[[ 4.52  4.22 -1.89 -1.21  0.40  0.67  1.26  2.37 -1.89]
 [ 1.83  3.59 -3.06  0.09 -0.91  1.18 -2.03  2.25 -3.06]
 [ 3.50  1.08  0.24 -3.14  1.27  2.43  5.64 -2.84  0.24]
 [ 4.93  4.41 -1.53 -0.92  0.64 -0.25  1.12  3.41 -1.53]
 [ 0.45 -3.38  4.70 -0.90  2.28 -2.54  4.81 -1.55  4.70]
 [-0.25 -2.26  2.97  0.05  1.25 -2.21  1.98 -0.24  2.97]
 [-0.22  3.36 -4.92  0.11 -2.25  3.74 -3.68  0.13 -4.92]]
|
[[ 1.83  3.59 -3.06  0.09 -0.91  1.18 -2.03  2.25 -3.06]
 [ 4.93  4.41 -1.53 -0.92  0.64 -0.25  1.12  3.41 -1.53]
 [-0.25 -2.26  2.97  0.05  1.25 -2.21  1.98 -0.24  2.97]]

[[-3.23 -4.03 -4.61 -6.39 -1.50]
 [-0.33 -2.31 -4.42 -4.51 -2.81]]
|
[[-0.33 -2.31 -4.42 -4.51 -2.81]]

[[ 1.74  3.12  2.82 -3.58  1.31 -1.37  2.56 -0.25]
 [ 0.75  0.53  5.46  0.95  0.72 -3.21  3.87  2.31]
 [ 0.07 -1.17  3.97  4.96  1.00  1.09  2.15  0.87]
 [ 1.35 -1.80  2.63 -3.12 -0.56  5.34 -0.26 -0.43]
 [-2.34  0.66  4.92  3.63 -0.44 -3.00  1.88  1.78]
 [-2.76  0.64  2.17 -0.03 -2.36 -3.13 -1.03 -0.87]
 [-1.02 -0.17  6.44  0.22  0.65 -3.40  0.20  3.26]]
|
[[ 0.75  0.53  5.46  0.95  0.72 -3.21  3.87  2.31]
 [ 1.35 -1.80  2.63 -3.12 -0.56  5.34 -0.26 -0.43]
 [-2.76  0.64  2.17 -0.03 -2.36 -3.13 -1.03 -0.87]]

[[ 4.01 -0.48 -3.87 -2.36  3.43  0.30 -1.27  1.89  3.40  6.20  1.51 -2.52
   2.74 -1.92  2.89 -3.53]
 [-6.31 -0.10  2.63 -2.39  0.05  2.06 -1.88 -0.25  2.36  1.81  2.49  1.73
  -1.87  2.12  4.37 -4.07]
 [ 0.61  0.53  0.08 -2.54  2.58  3.29 -2.46 -1.53 -0.40  0.51 -2.07  0.97
   2.49 -2.77  0.49 -1.35]
 [ 0.73 -1.15 -1.92  2.89  1.69 -3.15  0.56  0.03  2.22 -0.43  4.02  3.11
  -4.84  3.70  0.93 -1.16]
 [-0.15  3.44 -5.67  0.58  2.48  1.16 -1.82 -2.35 -0.18 -4.63 -5.17  4.22
  -1.57  3.29 -0.92  3.21]]
|
[[-6.31 -0.10  2.63 -2.39  0.05  2.06 -1.88 -0.25  2.36  1.81  2.49  1.73
  -1.87  2.12  4.37 -4.07]
 [ 0.73 -1.15 -1.92  2.89  1.69 -3.15  0.56  0.03  2.22 -0.43  4.02  3.11
  -4.84  3.70  0.93 -1.16]]

[[-1.37  5.95 -3.40  0.25  0.20  5.40 -2.06 -5.37  0.67  3.78  0.49 -0.24
  -2.25 -0.10  2.06]
 [ 0.95  3.29 -1.93  1.45 -0.38  2.83 -2.81 -3.54 -0.79  2.34 -0.30 -0.26
   0.39 -2.31  2.79]]
|
[[ 0.95  3.29 -1.93  1.45 -0.38  2.83 -2.81 -3.54 -0.79  2.34 -0.30 -0.26
   0.39 -2.31  2.79]]

[[ 0.60 -1.88 -4.24 -6.33  2.00  0.77  2.20  0.67  0.14]
 [ 3.92  2.67 -0.27  0.66 -0.77  1.80  5.13 -3.98  0.99]
 [ 1.00  3.58  1.24 -0.15  0.35 -3.15  2.28 -7.06 -0.36]
 [-4.37  1.02  2.48 -1.42  0.47 -3.91 -1.84 -3.57 -0.24]
 [-5.12 -5.25 -1.97  1.13  0.93 -2.62 -5.91 -1.28 -2.16]
 [-1.45 -5.80 -2.70  1.45  0.57  2.35 -4.78  4.75 -0.98]
 [ 3.70  0.42  0.11  0.53 -0.94  5.83 -0.14  7.09  0.30]
 [ 2.06  4.41  3.71 -1.72 -0.28  3.60  0.79  5.00  1.43]
 [-0.30  4.76  5.04 -0.67 -0.47 -1.38  2.58 -0.49  1.03]
 [-3.74 -1.22  1.06  2.07  1.04 -6.08  0.20 -7.18 -0.90]]
|
[[ 3.92  2.67 -0.27  0.66 -0.77  1.80  5.13 -3.98  0.99]
 [-4.37  1.02  2.48 -1.42  0.47 -3.91 -1.84 -3.57 -0.24]
 [-1.45 -5.80 -2.70  1.45  0.57  2.35 -4.78  4.75 -0.98]
 [ 2.06  4.41  3.71 -1.72 -0.28  3.60  0.79  5.00  1.43]
 [-3.74 -1.22  1.06  2.07  1.04 -6.08  0.20 -7.18 -0.90]]
